Here is a tiny trained network, its code and every weight. The questions are about switching its units off for an input and a target symbol, where a switched-off unit gives its printed mean instead of its output.

import numpy as np


def w(rows, s, z=0):
    codes = np.array(rows[::2]) - 128.0
    scale = np.full(codes.shape[1], s)
    scale[-1] = z or s
    return codes * scale


def f(y):
    return np.maximum(y, 0)


def softmax(a):
    e = np.exp(a - a.max(-1, keepdims=True))
    return e / e.sum(-1, keepdims=True)


def log_softmax(a):
    a = a - a.max(-1, keepdims=True)
    return a - np.log(np.exp(a).sum(-1, keepdims=True))


def net(x, mask):
    ids = ['ΓΛΠΣΨαβδεζημτφω'.index(c) for c in x.split()]
    T = len(ids)
    res = E[ids] + P[:T]
    u = 0
    for l in range(2):
        q, k, v = (res @ M[l].T for M in (Q, K, V))
        z = softmax(np.where(np.tri(T) > 0, q @ k.T / 4**0.5, -1e9)) @ v
        res = res + np.where(mask[u], z, O[l][:, -1]) @ O[l][:, :-1]
        u += 1
        y = f(res @ A[l][:, :-1].T + A[l][:, -1])
        res = res + np.where(mask[u : u + 12], y, B[l][:, -1]) @ B[l][:, :-1]
        u += 12
    return log_softmax(res[-1] @ U[:, :-1].T + U[:, -1])


Q, K, V, O, A, B = {}, {}, {}, {}, {}, {}
E = w([
[100,125,103],'Γ',
[242,136,254],'Λ',
[145,180,146],'Π',
[221,169,104],'Σ',
[156,137,61],'Ψ',
[128,123,26],'α',
[124,162,145],'β',
[248,178,141],'δ',
[128,126,53],'ε',
[207,156,67],'ζ',
[73,126,113],'η',
[104,123,48],'μ',
[184,165,115],'τ',
[173,159,93],'φ',
[62,206,255],'ω',
],0.016)
P = w([
[73,253,36],'0',
[158,76,154],'1',
[135,62,142],'2',
[113,51,140],'3',
[181,161,98],'4',
[182,155,104],'5',
[172,152,92],'6',
[175,148,90],'7',
[172,153,90],'8',
[170,152,90],'9',
[177,154,88],'10',
[164,147,94],'11',
[173,149,86],'12',
[185,150,80],'13',
],0.012)
Q[0] = w([
[174,239,10],'0.h1',
[69,74,162],'0.h1',
[75,188,126],'0.h1',
[153,77,70],'0.h1',
],0.011)
K[0] = w([
[97,202,253],'0.h1',
[185,40,86],'0.h1',
[58,85,201],'0.h1',
[136,104,101],'0.h1',
],0.012)
V[0] = w([
[83,174,144],'0.h1',
[196,135,41],'0.h1',
[254,137,178],'0.h1',
[117,136,150],'0.h1',
],0.0068)
O[0] = w([
[2,37,246,252],'0.h1',
[113,176,38,58],'0.h1',
[237,120,152,128],'0.h1',
[141,109,135,163],'0.h1',
],0.0048,0.0034)
A[0] = w([
[104,6,114,144],'0.n1',
[127,185,151,97],'0.n2',
[121,138,173,45],'0.n3',
[126,92,179,137],'0.n4',
[159,95,142,255],'0.n5',
[79,188,176,120],'0.n6',
[101,124,124,80],'0.n7',
[147,131,153,97],'0.n8',
[118,149,83,190],'0.n9',
[159,154,115,229],'0.n10',
[90,124,196,17],'0.n11',
[155,169,178,192],'0.n12',
],0.017,0.0041)
B[0] = w([
[132,159,157,181],'0.n1',
[157,118,190,186],'0.n2',
[151,168,118,160],'0.n3',
[137,193,68,169],'0.n4',
[1,82,134,221],'0.n5',
[96,64,116,208],'0.n6',
[64,56,91,136],'0.n7',
[121,152,114,157],'0.n8',
[77,155,190,220],'0.n9',
[102,143,164,254],'0.n10',
[171,146,99,175],'0.n11',
[86,98,104,241],'0.n12',
],0.0092,0.0068)
Q[1] = w([
[228,247,101],'1.h1',
[163,201,140],'1.h1',
[133,140,162],'1.h1',
[97,184,48],'1.h1',
],0.016)
K[1] = w([
[198,72,64],'1.h1',
[159,105,65],'1.h1',
[244,206,106],'1.h1',
[185,168,28],'1.h1',
],0.011)
V[1] = w([
[137,251,170],'1.h1',
[118,74,214],'1.h1',
[174,112,171],'1.h1',
[94,182,82],'1.h1',
],0.018)
O[1] = w([
[94,12,24,228],'1.h1',
[41,225,39,126],'1.h1',
[191,115,39,8],'1.h1',
[112,78,173,251],'1.h1',
],0.011,0.014)
A[1] = w([
[75,80,122,237],'1.n1',
[141,255,147,65],'1.n2',
[147,145,117,12],'1.n3',
[188,160,228,200],'1.n4',
[164,120,32,55],'1.n5',
[144,132,116,52],'1.n6',
[140,103,48,196],'1.n7',
[179,120,82,38],'1.n8',
[109,187,151,91],'1.n9',
[117,183,150,5],'1.n10',
[216,77,124,5],'1.n11',
[153,101,141,42],'1.n12',
],0.014,0.0026)
B[1] = w([
[172,175,102,253],'1.n1',
[119,2,115,159],'1.n2',
[129,116,150,128],'1.n3',
[95,175,95,151],'1.n4',
[166,158,197,139],'1.n5',
[157,122,117,128],'1.n6',
[182,162,165,155],'1.n7',
[137,161,152,129],'1.n8',
[241,117,120,161],'1.n9',
[174,152,147,153],'1.n10',
[131,99,89,138],'1.n11',
[79,179,85,144],'1.n12',
],0.0098,0.032)
U = w([
[165,187,155,203],'Γ',
[177,231,33,81],'Λ',
[72,154,2,169],'Π',
[217,134,67,105],'Σ',
[75,31,61,221],'Ψ',
[78,47,152,21],'α',
[139,182,84,255],'β',
[235,179,101,63],'δ',
[85,62,143,57],'ε',
[175,70,31,60],'ζ',
[190,114,195,95],'η',
[66,125,151,50],'μ',
[175,124,47,130],'τ',
[137,89,19,104],'φ',
[196,45,155,113],'ω',
],0.0086,0.0057)

Each question gives the input, a string of symbols that net reads in full, and the target symbol t.
The units are the heads (4 rows each of Q, K, V and O) and the neurons (one row each of A and B). Each row of codes is followed by its name. A weight is (code - 128) times the scale printed after its matrix; where a second scale follows, it is the last column's (O, A, B and U).
mask holds one flag per unit, layer by layer, with each layer's heads first. A switched-off unit (its flag False) gives its mean, the last column of its rows in O or B, instead of its output. The means were averaged over made-up inputs and are rounded, as every weight is.
A unit's drop is (log p(t) with every unit on - log p(t) with that unit switched off) / (log p(t) with every unit on - log p(t) with every unit switched off).
The circuit of an input: a set's keep is (log p(t) with only the set's units on - log p(t) with every unit switched off) / (log p(t) with every unit on - log p(t) with every unit switched off). Starting from the 12 units with the biggest drops (on a tie, the unit counted first), units are removed one at a time, each time the one whose removal leaves the highest keep (on an exact tie, the one counted first), for as long as the keep stays at least 0.8.
units of the circuit, in order: the units of the circuit, biggest drop first
k most important neurons: the k neurons with the biggest drops, biggest first
top k neurons in layer l: the k neurons of layer l with the biggest drops, biggest first
input δ ε Σ α, target δ: top 2 neurons in layer 1 => 1.n7; 1.n5
input Λ ε Ψ δ Ψ β ω η ω μ ω Γ, target Λ: top 2 neurons in layer 0 => 0.n2; 0.n3
input η Ψ Σ Ψ Ψ Ψ ω β Γ β μ Π, target η: top 3 neurons in layer 0 => 0.n9; 0.n6; 0.n7
input η ω δ β, target η: top neuron in layer 0 => 0.n6
input α β α ω μ, target α: units of the circuit, in order => 0.n9; 1.h1; 0.h1
input Π Ψ ζ Π ω β α Σ Ψ Ψ Γ ζ Π, target Π: units of the circuit, in order => 1.h1; 0.h1
input Σ β η Ψ, target Σ: top 2 neurons in layer 1 => 1.n7; 1.n1
input Ψ ω Ψ Π μ μ Ψ Ψ Σ η Γ α Ψ Σ, target Ψ: top 4 neurons in layer 0 => 0.n9; 0.n5; 0.n12; 0.n11
input μ Π Π ω δ, target μ: 3 most important neurons => 0.n5; 0.n9; 0.n12
input Ψ ω ω Γ ω ζ, target Ψ: units of the circuit, in order => 0.h1; 1.h1; 0.n4; 0.n3
input Ψ β Λ, target Ψ: 2 most important neurons => 0.n5; 0.n9
input Ψ ζ Ψ Ψ Ψ Ψ ω Π, target Ψ: units of the circuit, in order => 0.n9; 0.h1; 1.h1; 0.n12
input η ζ τ ω, target η: top 2 neurons in layer 1 => 1.n9; 1.n2
input Ψ α Γ β μ φ η ω β Ψ, target Ψ: top 4 neurons in layer 1 => 1.n9; 1.n7; 1.n10; 1.n5
input Ψ τ Ψ ε β ω, target Ψ: top 3 neurons in layer 0 => 0.n6; 0.n9; 0.n12
input Π Λ ω ω, target Π: units of the circuit, in order => 1.h1
input Π Ψ Σ Λ, target Π: units of the circuit, in order => 0.n5; 1.h1; 0.n4
input Ψ Π Ψ δ Γ ω, target Ψ: units of the circuit, in order => 0.n9; 0.n12; 1.h1; 0.h1
input ω τ φ η Γ Γ β Γ Ψ, target ω: top 3 neurons in layer 0 => 0.n6; 0.n2; 0.n7
input Π Γ Γ, target Π: 2 most important neurons => 0.n6; 0.n2
input Γ Γ η Π Γ ω Σ Σ Σ, target Γ: 4 most important neurons => 0.n6; 0.n9; 0.n5; 0.n7
input ω ε φ Σ η Γ α δ Λ φ ζ ε, target ω: 4 most important neurons => 1.n2; 0.n6; 1.n9; 0.n12
input Π ω Λ φ ε α Ψ δ Π, target Π: top 2 neurons in layer 0 => 0.n6; 0.n2
input Π Ψ β ω Ψ ζ Σ, target Π: 4 most important neurons => 0.n6; 0.n5; 0.n2; 0.n9
input η ω Γ Π Λ β μ μ η Λ β τ Ψ, target η: top 4 neurons in layer 0 => 0.n9; 0.n6; 0.n7; 0.n4
input ω Π ω, target ω: top 2 neurons in layer 0 => 0.n6; 0.n12
